Below are the code and all the weights of a small trained network. Each question names an input and a target symbol and asks about switching units off, where a switched-off unit gives its printed mean instead of its output.

import numpy as np


def w(rows, s, z=0):
    codes = np.array(rows[::2]) - 128.0
    scale = np.full(codes.shape[1], s)
    scale[-1] = z or s
    return codes * scale


def f(y):
    return y / 2 * (1 + np.tanh(0.7978845608 * (y + 0.044715 * y**3)))


def softmax(a):
    e = np.exp(a - a.max(-1, keepdims=True))
    return e / e.sum(-1, keepdims=True)


def log_softmax(a):
    a = a - a.max(-1, keepdims=True)
    return a - np.log(np.exp(a).sum(-1, keepdims=True))


def net(x, mask):
    ids = ['αβγδζηθλμξπστφψω'.index(c) for c in x.split()]
    T = len(ids)
    res = E[ids] + P[:T]
    u = 0
    for l in range(3):
        r = res
        for j in range(2):
            rows = slice(2 * j, 2 * j + 2)
            q, k, v = (r @ M[l][rows].T for M in (Q, K, V))
            z = softmax(np.where(np.tri(T) > 0, q @ k.T / 2**0.5, -1e9)) @ v
            o = O[l][rows]
            res = res + np.where(mask[u + j], z, o[:, -1]) @ o[:, :-1]
        u += 2
        y = f(res @ A[l][:, :-1].T + A[l][:, -1])
        res = res + np.where(mask[u : u + 8], y, B[l][:, -1]) @ B[l][:, :-1]
        u += 8
    return log_softmax(res[-1] @ U[:, :-1].T + U[:, -1])


Q, K, V, O, A, B = {}, {}, {}, {}, {}, {}
E = w([
[196,137,170,148,124,186,86,192],'α',
[112,156,137,122,217,67,178,142],'β',
[122,50,142,80,160,129,119,175],'γ',
[178,180,104,58,92,176,156,170],'δ',
[100,132,89,76,86,181,223,144],'ζ',
[100,163,53,171,182,118,174,6],'η',
[107,35,232,179,60,168,220,59],'θ',
[149,210,57,27,74,86,88,166],'λ',
[116,71,186,191,242,70,158,154],'μ',
[44,92,127,168,70,89,221,234],'ξ',
[194,224,87,100,124,84,90,133],'π',
[126,29,70,102,170,36,107,208],'σ',
[223,200,163,173,151,143,148,163],'τ',
[250,143,95,73,152,75,226,36],'φ',
[148,168,104,130,20,148,176,24],'ψ',
[242,101,104,193,206,145,135,51],'ω',
],0.016)
P = w([
[201,164,166,110,109,51,181,196],'0',
[99,90,36,187,153,152,79,108],'1',
[215,188,190,83,123,79,174,158],'2',
[101,106,53,187,173,168,80,82],'3',
[225,210,208,70,137,87,172,135],'4',
[99,117,78,167,178,176,75,54],'5',
[237,225,217,59,144,102,182,119],'6',
[98,137,83,169,190,192,68,31],'7',
[239,242,237,69,145,107,182,104],'8',
[92,145,96,166,192,201,75,11],'9',
[249,254,240,60,151,118,201,93],'10',
[84,140,85,177,194,196,76,25],'11',
],0.0083)
Q[0] = w([
[130,137,150,112,128,119,96,126],'L0H0',
[108,126,132,105,136,108,84,149],'L0H0',
[166,149,140,151,163,104,223,107],'L0H1',
[254,191,178,58,135,120,173,139],'L0H1',
],0.013)
K[0] = w([
[108,146,124,125,148,160,120,147],'L0H0',
[129,108,119,113,130,127,121,162],'L0H0',
[130,132,166,201,160,106,202,18],'L0H1',
[169,136,174,96,119,161,102,1],'L0H1',
],0.012)
V[0] = w([
[145,133,125,146,118,115,157,57],'L0H0',
[137,146,94,160,148,132,170,176],'L0H0',
[146,103,128,157,103,98,142,85],'L0H1',
[165,48,71,126,137,118,254,65],'L0H1',
],0.0065)
O[0] = w([
[136,189,220,79,199,184,86,3,167],'L0H0',
[79,179,95,108,33,168,149,128,157],'L0H0',
[166,88,127,173,242,144,151,98,168],'L0H1',
[171,115,40,240,125,109,203,118,253],'L0H1',
],0.0056,0.0075)
A[0] = w([
[126,82,70,75,131,223,101,139,109],'L0N0',
[79,147,194,81,60,2,139,167,1],'L0N1',
[178,125,124,149,147,201,104,151,95],'L0N2',
[238,143,154,67,184,110,142,145,138],'L0N3',
[161,178,226,155,169,60,59,198,29],'L0N4',
[106,67,154,96,51,157,182,196,34],'L0N5',
[156,126,202,116,149,91,149,232,62],'L0N6',
[166,30,87,216,118,173,49,58,109],'L0N7',
],0.0085,0.0061)
B[0] = w([
[144,109,73,54,103,210,131,133,140],'L0N0',
[130,80,186,167,186,80,2,160,134],'L0N1',
[176,185,90,83,133,137,129,194,157],'L0N2',
[58,151,154,160,95,129,180,128,255],'L0N3',
[76,103,76,101,65,92,178,107,141],'L0N4',
[182,159,82,58,135,210,107,138,133],'L0N5',
[99,152,100,28,108,118,132,38,150],'L0N6',
[107,128,205,15,123,107,81,126,214],'L0N7',
],0.0096,0.0086)
Q[1] = w([
[149,124,158,88,50,84,217,103],'L1H0',
[125,216,179,49,131,33,254,139],'L1H0',
[127,90,141,143,124,127,104,156],'L1H1',
[159,174,87,105,127,50,148,84],'L1H1',
],0.0096)
K[1] = w([
[140,156,169,118,116,172,163,30],'L1H0',
[161,179,205,130,173,157,133,7],'L1H0',
[122,87,106,149,103,139,109,154],'L1H1',
[145,162,143,109,158,117,130,96],'L1H1',
],0.011)
V[1] = w([
[68,172,134,77,201,118,180,195],'L1H0',
[122,203,3,99,148,102,122,100],'L1H0',
[96,118,117,108,110,119,124,114],'L1H1',
[148,137,128,103,99,94,105,110],'L1H1',
],0.0063)
O[1] = w([
[145,90,163,37,253,95,81,160,234],'L1H0',
[174,116,151,116,108,111,129,88,250],'L1H0',
[162,78,156,173,127,88,115,115,114],'L1H1',
[81,169,143,122,182,158,160,97,212],'L1H1',
],0.008,0.0017)
A[1] = w([
[111,154,136,94,153,92,119,176,4],'L1N0',
[73,85,138,201,98,73,179,156,15],'L1N1',
[120,3,128,141,106,207,113,42,89],'L1N2',
[60,114,205,122,82,164,174,177,18],'L1N3',
[169,118,152,126,153,162,136,169,228],'L1N4',
[169,161,64,121,141,190,144,67,58],'L1N5',
[67,116,125,152,120,152,149,195,159],'L1N6',
[55,151,77,183,105,135,143,107,42],'L1N7',
],0.011,0.0033)
B[1] = w([
[93,44,204,157,135,112,126,156,152],'L1N0',
[126,180,111,94,80,222,119,174,189],'L1N1',
[97,155,166,153,159,69,95,237,190],'L1N2',
[187,113,64,123,104,77,42,120,177],'L1N3',
[110,149,153,110,104,173,206,160,182],'L1N4',
[55,119,160,107,168,148,118,98,253],'L1N5',
[171,133,254,206,99,46,98,145,146],'L1N6',
[210,47,197,129,107,166,56,157,177],'L1N7',
],0.008,0.0071)
Q[2] = w([
[148,87,123,104,93,82,156,78],'L2H0',
[158,76,92,178,168,183,1,145],'L2H0',
[129,156,151,85,89,82,223,134],'L2H1',
[136,136,108,151,114,164,101,137],'L2H1',
],0.013)
K[2] = w([
[123,98,174,75,87,55,173,25],'L2H0',
[181,29,2,150,101,82,110,224],'L2H0',
[72,193,189,123,135,157,144,42],'L2H1',
[143,85,97,116,55,78,107,154],'L2H1',
],0.0095)
V[2] = w([
[121,112,156,63,56,87,176,128],'L2H0',
[255,170,127,132,213,131,91,164],'L2H0',
[121,94,170,114,104,112,144,102],'L2H1',
[115,128,125,123,140,99,173,123],'L2H1',
],0.0077)
O[2] = w([
[101,171,167,131,254,231,53,95,254],'L2H0',
[126,186,209,52,209,81,174,126,139],'L2H0',
[144,151,144,148,81,147,127,80,235],'L2H1',
[125,116,124,190,157,150,117,151,219],'L2H1',
],0.0083,0.0037)
A[2] = w([
[219,173,143,141,85,86,178,129,30],'L2N0',
[111,46,59,48,171,176,137,46,107],'L2N1',
[202,142,143,180,152,145,239,101,156],'L2N2',
[71,63,72,141,233,15,66,120,1],'L2N3',
[84,2,158,86,157,84,93,199,57],'L2N4',
[60,132,170,68,197,135,123,114,39],'L2N5',
[103,113,58,212,166,136,201,97,139],'L2N6',
[153,109,90,81,73,173,212,170,114],'L2N7',
],0.0084,0.0071)
B[2] = w([
[93,1,86,170,196,168,93,114,161],'L2N0',
[158,34,101,122,74,78,219,145,189],'L2N1',
[111,131,102,65,83,34,118,177,245],'L2N2',
[179,218,153,142,3,175,167,160,166],'L2N3',
[203,127,90,137,252,83,113,125,173],'L2N4',
[139,91,84,205,70,159,78,131,231],'L2N5',
[146,118,50,205,162,170,32,227,170],'L2N6',
[125,133,136,196,170,107,112,43,162],'L2N7',
],0.0084,0.011)
U = w([
[231,140,110,94,89,132,157,133,56],'α',
[112,63,213,144,42,142,153,230,97],'β',
[154,142,101,116,132,198,236,96,150],'γ',
[18,130,154,134,130,129,72,93,159],'δ',
[147,45,180,88,126,120,122,71,142],'ζ',
[183,183,121,142,29,142,134,68,134],'η',
[142,189,133,66,114,231,126,153,119],'θ',
[70,162,175,76,134,89,187,138,254],'λ',
[97,119,105,89,185,145,85,141,97],'μ',
[2,58,140,138,143,165,132,179,131],'ξ',
[100,211,49,147,101,167,120,195,98],'π',
[132,149,133,110,97,89,43,125,65],'σ',
[105,112,68,9,42,121,47,163,93],'τ',
[131,143,193,231,204,153,198,75,136],'φ',
[148,236,67,102,181,149,112,15,143],'ψ',
[89,79,96,156,114,33,117,72,147],'ω',
],0.0079,0.0056)

Each question gives the input, a string of symbols that net reads in full, and the target symbol t.
The units are the heads (2 rows each of Q, K, V and O) and the neurons (one row each of A and B). Each row of codes is followed by its name. A weight is (code - 128) times the scale printed after its matrix; where a second scale follows, it is the last column's (O, A, B and U).
mask holds one flag per unit, layer by layer, with each layer's heads first. A switched-off unit (its flag False) gives its mean, the last column of its rows in O or B, instead of its output. The means were averaged over made-up inputs and are rounded, as every weight is.
A unit's drop is (log p(t) with every unit on - log p(t) with that unit switched off) / (log p(t) with every unit on - log p(t) with every unit switched off).
The circuit of an input: a set's keep is (log p(t) with only the set's units on - log p(t) with every unit switched off) / (log p(t) with every unit on - log p(t) with every unit switched off). Starting from the 12 units with the biggest drops (on a tie, the unit counted first), units are removed one at a time, each time the one whose removal leaves the highest keep (on an exact tie, the one counted first), for as long as the keep stays at least 0.8.
circuit, biggest first: the units of the circuit, biggest drop first
unit that matters most: the unit with the biggest drop
k most important neurons: the k neurons with the biggest drops, biggest first
top k neurons in layer l: the k neurons of layer l with the biggest drops, biggest first
heads that matter: for each layer, one digit per head in row order, 1 if its drop is at least 0.15 and else 0, layers parted by /
input σ δ δ λ λ β α α β, target φ: circuit, biggest first : L1H0; L2N2; L1N0; L2N4
input ψ ξ γ μ η θ, target σ: 2 most important neurons : L1N2; L1N3
input ξ θ δ, target β: heads that matter : 01 / 10 / 00
input α η ψ μ, target φ: 3 most important neurons : L0N7; L2N4; L2N2
input β θ β λ β, target β: heads that matter : 00 / 10 / 00
input ω μ φ α μ ζ, target ξ: circuit, biggest first : L1N5; L1N2; L0N0; L0N7
input ω λ ω φ λ β δ, target π: top 3 neurons in layer 2 : L2N6; L2N2; L2N1
input π σ φ ψ β, target η: 2 most important neurons : L0N7; L1N7
input β μ η γ ξ λ α, target ω: 3 most important neurons : L1N5; L2N0; L2N7
input η η ζ δ, target γ: 3 most important neurons : L0N0; L2N1; L1N5
input γ δ β, target φ: unit that matters most : L1H0
input φ γ ψ μ ω ζ μ, target λ: 4 most important neurons : L0N7; L1N7; L1N1; L0N2
input η ξ ψ λ ω α α, target λ: heads that matter : 01 / 00 / 10
input γ ω β α, target θ: top neuron in layer 1 : L1N4
input α μ π ω ω π η ξ, target β: 2 most important neurons : L1N6; L0N6
input δ η ω δ μ, target λ: heads that matter : 00 / 00 / 10
input β θ η τ σ η ξ ζ β γ, target μ: circuit, biggest first : L2N4; L1H0
input β δ ω β β π, target ψ: circuit, biggest first : L2N2; L2N1
input ω ψ β ω π λ ω φ δ, target π: heads that matter : 11 / 10 / 11
input ψ η α, target ω: unit that matters most : L0N7
input η λ ω α ζ, target λ: top 4 neurons in layer 0 : L0N7; L0N6; L0N2; L0N4
input ψ ψ σ, target η: 2 most important neurons : L1N1; L1N7
input δ φ ζ, target π: top 2 neurons in layer 2 : L2N6; L2N2
input α ω δ γ σ ζ σ π γ ζ, target ξ: 3 most important neurons : L1N5; L1N2; L0N3
input ψ β ζ φ ψ τ β, target η: 2 most important neurons : L1N7; L0N3
input μ ψ δ φ ζ π λ α β ξ, target β: 2 most important neurons : L1N6; L0N7
input μ φ ξ ω δ, target λ: top neuron in layer 2 : L2N2
